[127 127 128 138 150 132] --> 128

[[148 149 123 116 104]
 [147 145 111 110 102]] --> 145

[101 127 119 102 140 130] --> 119

[153 117 106 103  99 108] --> 106

[107 102 128 141 153 132 116] --> 141

[146 147 104 135 146 121] --> 104

[132 114 149 110 104] --> 114
---
155  124  143  129  119  125  132 ⇒ 119

114  119  153  100  101 ⇒ 101

119  146  128  119  152  143 ⇒ 152

106  119  137  109  118  108
108  109  129  112  120  116
102  112  145  142  125  128
⇒ 118

138  145  122  130  147  115   99 ⇒ 147

129  139  144  103  128  130  141 ⇒ 128

108  116  100  103
121  136  154  143
124  147  135  138
⇒ 121
---
array([136, 130, 113, 125,  98]) yields 136
array([108, 157, 136, 132, 127, 119]) yields 108
array([112, 131, 133, 129, 100]) yields 112
array([126, 118, 130, 129, 101, 137, 134]) yields 126
array([143, 115, 130, 101]) yields 143
array([151, 119, 126, 133, 142, 119, 125]) yields 151
array([156, 145, 144, 121, 123]) yields 156
array([112, 129, 142,  99, 121]) yields 112
---
Q:
[[133 121 142 105 119 122 117 143 107 146 126 113 108 105 118]
 [146 127 119 117 114 118 117 132 141 111 108 140 106 141 106]
 [137 126 117 121 117 119 120 126 138 111 112 135 113 138 111]
 [143 127 119 120 115 120 119 130 140 112 110 138 109 140 109]
 [114 123 133 125 130 129 128 125 112 138 135 114 132 112 135]
 [131 120 138 107 120 121 117 139 110 141 124 115 110 108 118]
 [107 121 132 125 132 128 127 121 106 140 137 109 135 106 138]
 [112 121 131 124 130 127 126 123 111 137 133 113 132 111 134]
 [111 121 126 127 130 126 127 119 115 131 132 115 134 115 133]]
A: 111

Q:
[[107 104 125 149 152 131 107 104 125 149 151 131]
 [107 128 151 149 128 105 107 128 151 149 128 105]
 [107 133 153 149 123 103 107 133 153 149 123 103]
 [106 105 126 150 151 130 106 105 126 150 151 130]
 [107 105 125 149 151 131 107 105 125 149 151 131]
 [110 102 118 146 153 138 110 103 118 146 153 138]
 [129 105 105 127 151 151 129 105 105 127 151 151]]
A: 129

Q:
[[131 127 123 132 124 127 131 131 129]
 [131 129 123 132 124 128 127 131 129]
 [131 134 139 130 123 127 136 120 127]
 [134 136 153 129 121 125 144 112 125]
 [131 127 120 133 125 127 125 135 129]
 [131 129 122 132 126 127 132 133 129]]
A: 131

Q:
[[140 118 128 131 119 117 141 145 113 123 116 111 142 125 118]
 [119 133 133 125 133 133 113 112 143 142 149 149 122 129 148]
 [131 118 145 139 120 120 126 120 129 143 146 146 137 131 138]
 [129 130 118 124 127 128 134 136 114 110 106 106 131 126 114]
 [120 135 128 119 135 136 114 114 142 136 138 137 119 133 127]
 [140 113 139 140 113 115 136 134 116 132 129 132 147 122 134]
 [134 126 133 132 127 130 126 125 136 141 142 143 133 139 116]
 [145 111 136 139 113 113 140 134 117 131 130 128 150 125 123]]
A: 145

Q:
[[123 126 130 126 127 126 130 130 130 131 127 126]
 [123 128 126 128 130 128 126 126 126 129 129 123]
 [128 124 126 128 128 128 127 129 125 128 128 127]
 [131 129 128 126 129 130 128 128 131 129 127 130]
 [109 146 112 134 143 117 141 128 114 152 132 156]
 [124 133 117 142 115 149 145 107 137 128 137 125]]
A: 124
---
[[139, 102, 153, 120], [136, 118, 155, 114]] -> 118
[[101, 124, 108, 103, 122, 110], [110, 129, 139, 124, 134, 151]] -> 129
[[138, 131, 121, 137, 135], [99, 153, 118, 103, 129]] -> 153
[[150, 133, 121, 137, 119, 136, 115], [148, 136, 101, 130, 131, 133, 136]] -> 136
[[156, 110, 115, 131, 133, 130], [106, 145, 147, 121, 114, 110]] -> 145
[[116, 141, 110, 154, 108], [111, 154, 116, 115, 150]] -> 154
[[106, 136, 153, 135, 113, 132, 130], [127, 134, 121, 154, 112, 144, 139]] -> 134
[[117, 131, 133, 122, 133, 127, 131], [131, 137, 143, 126, 115, 148, 157]] -> 137
[[128, 128, 127, 102, 128, 125], [129, 129, 128, 148, 116, 139]] -> 129
---
[104 131 136 141 157] value 131

[[135 152 113 138 148 145]
 [117 156 109 124 145 156]
 [114 131 137 118 116 144]] value 152

[129 139 101 138] value 139

[122 122 153 110] value 122

[103 133 137 146 145] value 133

[149 124 107 114 143 133 151] value 124

[[129 154 118 137]
 [129 104 133 111]] value 154

[128 128 155 129 128] value 128

[[158 153 119 121 134 128]
 [139 146 117 117 153 153]
 [120 126 139 138 139 143]] value 153

[[143 143 145 119 108]
 [127 125 124 141 137]
 [150 152 152 122 121]] value 143
---
[[132 110 138 140 141]
 [158 150 108 105 114]] ==> 132, 114

[[155 147 111 100]
 [118 125 139 140]
 [110 117 145 143]] ==> 155, 143

[111 150 100 128] ==> 111, 128

[148 105 118 114 143 119 133] ==> 148, 133

[128 116 111 139 119 130 100] ==> 128, 100

[116 103 126 118] ==> 116, 118

[[127 128 127 128 130 148]
 [128 128 128 128 149 127]
 [128 128 128 128 125 132]] ==> 127, 132

[110 132 101 138 148] ==> 110, 148

[112 104 153 104 152 134] ==> 112, 134

[130 126 127 155] ==> 130, 155
---
[129 128 128 127 101 124 132] 129, 132

[137 105 126 121] 137, 121

[130 118 136 142 153 135 134] 130, 134

[[114 113 115 134 109]
 [133 154 121 120 135]
 [133 119 120 125 143]] 114, 143

[143 119 137 134 106] 143, 106

[104 132 108 140] 104, 140

[152 126 124 135] 152, 135

[[124 123 107 136 132 155]
 [128 141 105 119 132 113]
 [150 140 143 102 139 109]] 124, 109

[140 136 142 133 157 135] 140, 135

[[131 116 122 135 126 108 129]
 [118 108 123 143 114 104 116]
 [126 128 127 128 127 127 127]] 131, 127
---
[[125 151 110 136]
 [128 146 120 128]
 [126 146 115 132]] Out: 126

[102 137 129 152 147] Out: 102

[[151 146 109 121 151]
 [110 129 108 116 134]] Out: 110

[[156 134 132 100 135 149]
 [106 156 144 110 103 115]
 [130 130  99 143 125 137]] Out: 130

[112 152 107 116 142] Out: 112

[139 134 151 113 148] Out: 139

[[119 112 101 112]
 [123 128 157 124]] Out: 123
---
((128, 129, 129, 153, 129, 139, 130), (128, 129, 129, 152, 129, 140, 130), (129, 128, 129, 155, 129, 137, 129)) Out: 140
((138, 112, 129, 128), (143, 98, 152, 154), (124, 135, 135, 140)) Out: 152
((136, 128, 125, 118), (143, 128, 128, 127), (115, 117, 135, 106)) Out: 128
((129, 128, 129, 129), (104, 144, 125, 119), (149, 114, 131, 135)) Out: 125
((114, 125, 125, 124), (116, 121, 126, 118), (112, 127, 98, 142)) Out: 126
((158, 151, 143, 113, 113), (120, 151, 141, 122, 103), (131, 130, 154, 142, 103)) Out: 122
